Here is a tiny trained network, its code and every weight. The questions are about switching its units off for an input and a class, where a switched-off unit gives its printed mean instead of its output.

import numpy as np


def w(rows, s, z=0):
    codes = np.array(rows[::2]) - 128.0
    scale = np.full(codes.shape[1], s)
    scale[-1] = z or s
    return codes * scale


def f(y):
    return np.maximum(y, 0)


def log_softmax(a):
    a = a - a.max(-1, keepdims=True)
    return a - np.log(np.exp(a).sum(-1, keepdims=True))


def net(x, mask):
    res = np.array(x, float).reshape(1, 7) / 4 @ E
    y = f(res @ A[0][:, :-1].T + A[0][:, -1])
    res = res + np.where(mask, y, B[0][:, -1]) @ B[0][:, :-1]
    return log_softmax(res[-1] @ U[:, :-1].T + U[:, -1])


A, B = {}, {}
E = w([
[130,127,126,130,128],'x0',
[129,128,128,129,127],'x1',
[189,74,245,163,87],'x2',
[130,129,128,129,128],'x3',
[96,66,133,181,247],'x4',
[129,128,128,129,127],'x5',
[35,140,122,229,67],'x6',
],0.014)
A[0] = w([
[168,63,196,129,147,122],'n1',
[150,124,91,73,162,143],'n2',
[162,143,124,110,85,180],'n3',
[187,133,84,67,143,82],'n4',
[166,172,131,79,62,153],'n5',
[167,64,192,120,197,118],'n6',
[140,103,207,149,72,188],'n7',
[133,182,125,107,74,173],'n8',
[81,107,120,217,92,105],'n9',
[151,154,145,95,88,185],'n10',
[94,195,78,135,54,130],'n11',
[74,86,112,143,208,112],'n12',
[187,184,156,70,32,47],'n13',
[147,108,184,141,97,122],'n14',
[133,138,161,86,101,69],'n15',
[9,135,67,129,110,84],'n16',
[172,103,149,122,144,105],'n17',
[139,91,220,154,56,2],'n18',
[88,117,139,210,102,30],'n19',
[160,94,158,126,155,98],'n20',
[54,184,131,103,65,124],'n21',
[100,104,131,142,173,122],'n22',
[110,106,110,195,96,155],'n23',
[173,178,106,89,142,51],'n24',
[90,182,61,89,191,128],'n25',
],0.015,0.016)
B[0] = w([
[143,166,89,151,134,215],'n1',
[159,86,169,112,131,191],'n2',
[74,131,156,117,120,193],'n3',
[88,108,172,89,87,178],'n4',
[125,111,167,95,137,211],'n5',
[144,175,54,207,137,223],'n6',
[201,86,99,94,190,250],'n7',
[79,161,102,179,105,202],'n8',
[119,108,182,51,123,215],'n9',
[72,130,162,87,87,200],'n10',
[128,176,106,189,138,214],'n11',
[120,86,190,72,110,207],'n12',
[196,89,126,94,184,208],'n13',
[138,88,165,91,140,192],'n14',
[185,134,120,118,133,148],'n15',
[99,142,103,174,110,209],'n16',
[147,140,102,169,133,166],'n17',
[3,138,210,83,41,197],'n18',
[232,60,144,41,174,180],'n19',
[142,152,98,174,114,168],'n20',
[133,174,96,165,135,200],'n21',
[131,98,157,117,121,173],'n22',
[70,158,117,142,93,204],'n23',
[51,131,151,122,99,151],'n24',
[153,67,167,59,133,215],'n25',
],0.014,0.02)
U = w([
[8,136,183,101,104,106],'0',
[208,96,152,80,155,252],'1',
[91,214,35,198,127,66],'2',
],0.013,0.0019)

Each question gives the input, the list of numbers given to net, and the class t.
The units are the neurons (one row each of A and B). Each row of codes is followed by its name. A weight is (code - 128) times the scale printed after its matrix; where a second scale follows, it is the last column's (A, B and U).
mask holds one flag per neuron, in row order. A switched-off neuron (its flag False) gives its mean, the last column of its row in B, instead of its output. The means were averaged over made-up inputs and are rounded, as every weight is.
A unit's drop is (log p(t) with every unit on - log p(t) with that unit switched off) / (log p(t) with every unit on - log p(t) with every unit switched off).
The circuit of an input: a set's keep is (log p(t) with only the set's units on - log p(t) with every unit switched off) / (log p(t) with every unit on - log p(t) with every unit switched off). Starting from the 12 units with the biggest drops (on a tie, the unit counted first), units are removed one at a time, each time the one whose removal leaves the highest keep (on an exact tie, the one counted first), for as long as the keep stays at least 0.8.
circuit, biggest first: the units of the circuit, biggest drop first
k most important neurons: the k neurons with the biggest drops, biggest first
drop of u: that unit's drop, to one decimal
input [4,-1,5,4,3,1,8], class 1: circuit, biggest first -> n19
input [6,-4,6,-5,2,5,3], class 1: 2 most important neurons -> n7, n19
input [-7,2,1,-3,1,6,1], class 1: 3 most important neurons -> n18, n6, n8
input [8,-8,0,-5,-5,0,-4], class 0: 3 most important neurons -> n10, n19, n7
input [8,-2,-7,-1,0,-8,7], class 2: 4 most important neurons -> n11, n16, n21, n18
input [6,-8,4,6,1,-3,8], class 1: 3 most important neurons -> n19, n7, n10
input [0,4,0,5,-8,-2,7], class 2: 2 most important neurons -> n11, n21
input [8,-6,-3,3,-1,7,-8], class 0: 2 most important neurons -> n7, n24
input [0,5,-1,-1,-5,3,-8], class 0: 3 most important neurons -> n24, n7, n4
input [-7,0,-8,4,0,5,7], class 2: 3 most important neurons -> n11, n16, n21
input [-4,-8,1,-4,7,4,7], class 1: 2 most important neurons -> n19, n18
input [-8,0,-8,8,3,-7,-2], class 1: 4 most important neurons -> n25, n18, n23, n10
input [-6,-1,-5,-2,-1,7,-8], class 0: 2 most important neurons -> n24, n7
input [-7,6,2,3,7,-2,-6], class 2: circuit, biggest first -> n6
input [4,-5,-7,7,0,-3,6], class 2: 2 most important neurons -> n11, n16
input [5,1,-5,-5,-7,-4,-6], class 0: drop of n7 -> 0.0
input [-7,8,6,-3,4,5,4], class 1: drop of n7 -> 1.0
input [-6,8,-1,-1,-2,0,-4], class 0: drop of n7 -> 0.6
